Below are the code and all the weights of a small trained network. Each question names an input and a target symbol and asks about switching units off, where a switched-off unit gives its printed mean instead of its output.

import numpy as np


def w(rows, s, z=0):
    codes = np.array(rows[::2]) - 128.0
    scale = np.full(codes.shape[1], s)
    scale[-1] = z or s
    return codes * scale


def norm(h):
    return h / np.sqrt((h * h).mean(-1, keepdims=True) + 1e-5)


def f(y):
    return y / 2 * (1 + np.tanh(0.7978845608 * (y + 0.044715 * y**3)))


def softmax(a):
    e = np.exp(a - a.max(-1, keepdims=True))
    return e / e.sum(-1, keepdims=True)


def log_softmax(a):
    a = a - a.max(-1, keepdims=True)
    return a - np.log(np.exp(a).sum(-1, keepdims=True))


def net(x, mask):
    ids = ['ΓΔΠΣαβεζηθμξτφψω'.index(c) for c in x.split()]
    T = len(ids)
    res = E[ids] + P[:T]
    r = norm(res)
    for j in range(2):
        rows = slice(2 * j, 2 * j + 2)
        q, k, v = (r @ M[0][rows].T for M in (Q, K, V))
        z = softmax(np.where(np.tri(T) > 0, q @ k.T / 2**0.5, -1e9)) @ v
        o = O[0][rows]
        res = res + np.where(mask[j], z, o[:, -1]) @ o[:, :-1]
    y = f(norm(res) @ A[0][:, :-1].T + A[0][:, -1])
    res = res + np.where(mask[2:10], y, B[0][:, -1]) @ B[0][:, :-1]
    return log_softmax(norm(res)[-1] @ U[:, :-1].T + U[:, -1])


Q, K, V, O, A, B = {}, {}, {}, {}, {}, {}
E = w([
[138,116,150,139,87,62,135,155,82],'Γ',
[167,100,156,166,152,157,186,168,169],'Δ',
[123,87,89,92,119,47,123,109,134],'Π',
[111,117,116,61,102,72,148,95,113],'Σ',
[93,73,139,138,182,110,232,100,252],'α',
[201,75,153,122,154,167,242,161,104],'β',
[75,88,151,83,135,183,166,124,251],'ε',
[132,134,170,149,128,107,146,90,66],'ζ',
[116,127,164,70,143,254,188,66,193],'η',
[135,112,138,89,106,75,135,103,115],'θ',
[95,115,132,97,100,69,104,140,136],'μ',
[101,117,57,134,184,79,222,193,164],'ξ',
[221,124,130,123,107,195,186,238,98],'τ',
[88,87,104,78,87,62,110,118,162],'φ',
[147,89,84,94,180,157,201,111,201],'ψ',
[171,119,125,151,143,33,101,134,81],'ω',
],0.0094)
P = w([
[131,131,103,192,113,192,98,143,110],'0',
[61,99,157,2,134,159,99,93,85],'1',
[119,107,142,115,147,153,127,124,103],'2',
[103,125,144,51,129,170,115,133,99],'3',
[116,112,149,96,150,143,132,117,120],'4',
[120,125,153,76,139,154,127,133,120],'5',
[130,126,154,86,143,139,135,132,121],'6',
[138,132,155,82,143,132,138,136,123],'7',
[143,139,158,83,144,126,139,140,131],'8',
[148,145,161,88,144,117,146,140,142],'9',
[155,153,163,90,145,107,149,144,151],'10',
[169,162,158,103,126,107,141,148,165],'11',
[148,152,180,72,135,103,153,117,142],'12',
],0.0093)
Q[0] = w([
[101,118,56,225,165,181,100,160,116],'head 1',
[98,195,107,138,83,2,48,84,40],'head 1',
[124,145,173,54,62,69,100,122,108],'head 2',
[141,141,119,95,152,212,169,195,192],'head 2',
],0.0088)
K[0] = w([
[67,93,217,22,215,95,81,100,49],'head 1',
[63,80,66,205,130,224,126,94,64],'head 1',
[145,65,45,254,127,168,127,122,112],'head 2',
[182,223,197,106,194,72,194,132,151],'head 2',
],0.007)
V[0] = w([
[195,71,55,71,132,146,95,60,165],'head 1',
[52,79,67,113,105,46,157,201,142],'head 1',
[173,115,158,157,121,141,163,98,34],'head 2',
[115,124,179,37,2,163,126,135,137],'head 2',
],0.0084)
O[0] = w([
[247,175,128,127,158,130,100,78,200,241],'head 1',
[124,49,146,67,221,116,110,87,23,254],'head 1',
[172,54,102,170,107,108,138,42,172,190],'head 2',
[148,101,134,66,58,125,115,204,143,222],'head 2',
],0.011,0.0021)
A[0] = w([
[121,136,112,106,163,123,179,62,94,124],'neuron 1',
[111,165,151,92,154,184,62,185,108,125],'neuron 2',
[147,83,54,112,141,236,240,143,187,68],'neuron 3',
[195,135,86,109,193,216,197,215,129,73],'neuron 4',
[64,53,130,97,197,146,151,143,76,205],'neuron 5',
[102,176,30,216,135,70,127,15,148,2],'neuron 6',
[85,145,116,86,117,64,98,133,2,91],'neuron 7',
[29,208,76,212,33,108,136,151,169,99],'neuron 8',
],0.007,0.0031)
B[0] = w([
[102,167,180,168,77,65,88,145,170,167],'neuron 1',
[117,74,176,147,147,185,174,71,182,159],'neuron 2',
[29,172,113,204,71,77,67,196,158,188],'neuron 3',
[109,180,168,164,201,34,220,102,138,186],'neuron 4',
[156,135,121,182,87,146,107,124,107,254],'neuron 5',
[107,115,201,102,174,254,170,233,157,164],'neuron 6',
[122,139,115,192,69,146,74,188,205,172],'neuron 7',
[115,178,44,44,183,101,106,141,23,161],'neuron 8',
],0.0075,0.0068)
U = w([
[144,130,91,153,119,177,185,171,193,185],'Γ',
[158,47,176,63,172,145,86,181,37,90],'Δ',
[68,197,107,76,193,160,161,193,82,163],'Π',
[217,65,83,204,50,99,110,40,200,136],'Σ',
[199,231,125,165,208,157,123,85,187,87],'α',
[226,71,90,51,148,103,121,52,99,187],'β',
[102,188,184,250,88,70,23,79,134,95],'ε',
[192,99,106,112,235,117,81,31,71,160],'ζ',
[72,127,166,216,227,177,211,65,126,146],'η',
[150,221,83,138,42,95,99,197,141,125],'θ',
[113,107,63,30,110,73,177,122,86,221],'μ',
[60,78,130,175,213,118,104,52,1,131],'ξ',
[119,44,84,235,48,100,125,84,115,171],'τ',
[75,34,142,147,80,147,62,248,54,7],'φ',
[33,159,50,191,103,151,187,167,129,113],'ψ',
[156,171,170,54,106,123,131,210,164,23],'ω',
],0.0071,0.0022)

Each question gives the input, a string of symbols that net reads in full, and the target symbol t.
The units are the heads (2 rows each of Q, K, V and O) and the neurons (one row each of A and B). Each row of codes is followed by its name. A weight is (code - 128) times the scale printed after its matrix; where a second scale follows, it is the last column's (O, A, B and U).
mask holds one flag per unit, heads first, then neurons. A switched-off unit (its flag False) gives its mean, the last column of its rows in O or B, instead of its output. The means were averaged over made-up inputs and are rounded, as every weight is.
A unit's drop is (log p(t) with every unit on - log p(t) with that unit switched off) / (log p(t) with every unit on - log p(t) with every unit switched off).
The circuit of an input: a set's keep is (log p(t) with only the set's units on - log p(t) with every unit switched off) / (log p(t) with every unit on - log p(t) with every unit switched off). Starting from all 10 units, units are removed one at a time, each time the one whose removal leaves the highest keep (on an exact tie, the one counted first), for as long as the keep stays at least 0.8.
circuit, biggest first: the units of the circuit, biggest drop first
top k neurons: the k neurons with the biggest drops, biggest first
drop of u: that unit's drop, to one decimal
input ψ Δ α μ α Π ω Σ ε φ τ ψ Π, target α: circuit, biggest first : (head 1; head 2)
input Σ τ Σ ξ φ τ η Σ α ω, target β: circuit, biggest first : (head 2; head 1; neuron 3)
input φ θ ω Γ Π μ μ Σ Σ, target Δ: circuit, biggest first : (head 1; head 2)
input ω η φ Π α Σ ε Σ ω Δ φ, target η: circuit, biggest first : (head 2; neuron 6)
input ξ Γ μ α ξ α φ ζ ξ Σ ω, target ξ: circuit, biggest first : (head 1)
input ζ β ξ η Γ ξ, target φ: circuit, biggest first : (head 1; neuron 7)
input Δ η ξ θ η β ε ε Π μ θ, target Π: circuit, biggest first : (head 1; neuron 8; head 2; neuron 6)
input Σ Γ Σ α Σ η Γ α α ω η μ, target β: circuit, biggest first : (head 1; neuron 3)
input η θ β ξ ψ τ β θ β Σ, target θ: circuit, biggest first : (head 1; neuron 8)
input α Σ η Δ Π, target ε: circuit, biggest first : (head 2; neuron 1; neuron 7)
input β ζ Γ ξ ω Δ, target ε: circuit, biggest first : (neuron 3; head 2)
input β η φ μ η Γ Π ε η ω η, target ε: circuit, biggest first : (neuron 3; neuron 6)
input β η μ ψ α α μ θ, target Γ: circuit, biggest first : (head 2; head 1; neuron 6)
input θ ζ μ μ μ μ μ μ ω, target Σ: circuit, biggest first : (head 2)
input ζ τ β θ ω ζ, target ψ: top 2 neurons : (neuron 8; neuron 6)
input ω ε Γ ζ Γ μ θ Π μ φ Σ, target η: circuit, biggest first : (head 2; neuron 6)
input μ α Σ α Σ μ, target φ: top 2 neurons : (neuron 7; neuron 5)
input Δ ω θ θ Γ μ Π Π Σ η ξ φ, target Π: top 2 neurons : (neuron 8; neuron 6)
input μ θ ψ η ω ε, target ε: top 2 neurons : (neuron 3; neuron 6)
input η ξ η μ θ Σ, target θ: top neuron : (neuron 8)
input Γ α μ ψ ε τ α β μ β Γ, target τ: drop of head 2 : 0.6
input Π ζ Δ Δ φ Γ Σ τ α Γ μ, target ζ: drop of neuron 6 : 0.0
input Σ ξ ω ψ Δ α θ, target β: drop of neuron 3 : 0.1
input η α β ε ζ ω α θ ξ ζ η, target Σ: drop of neuron 1 : 0.1
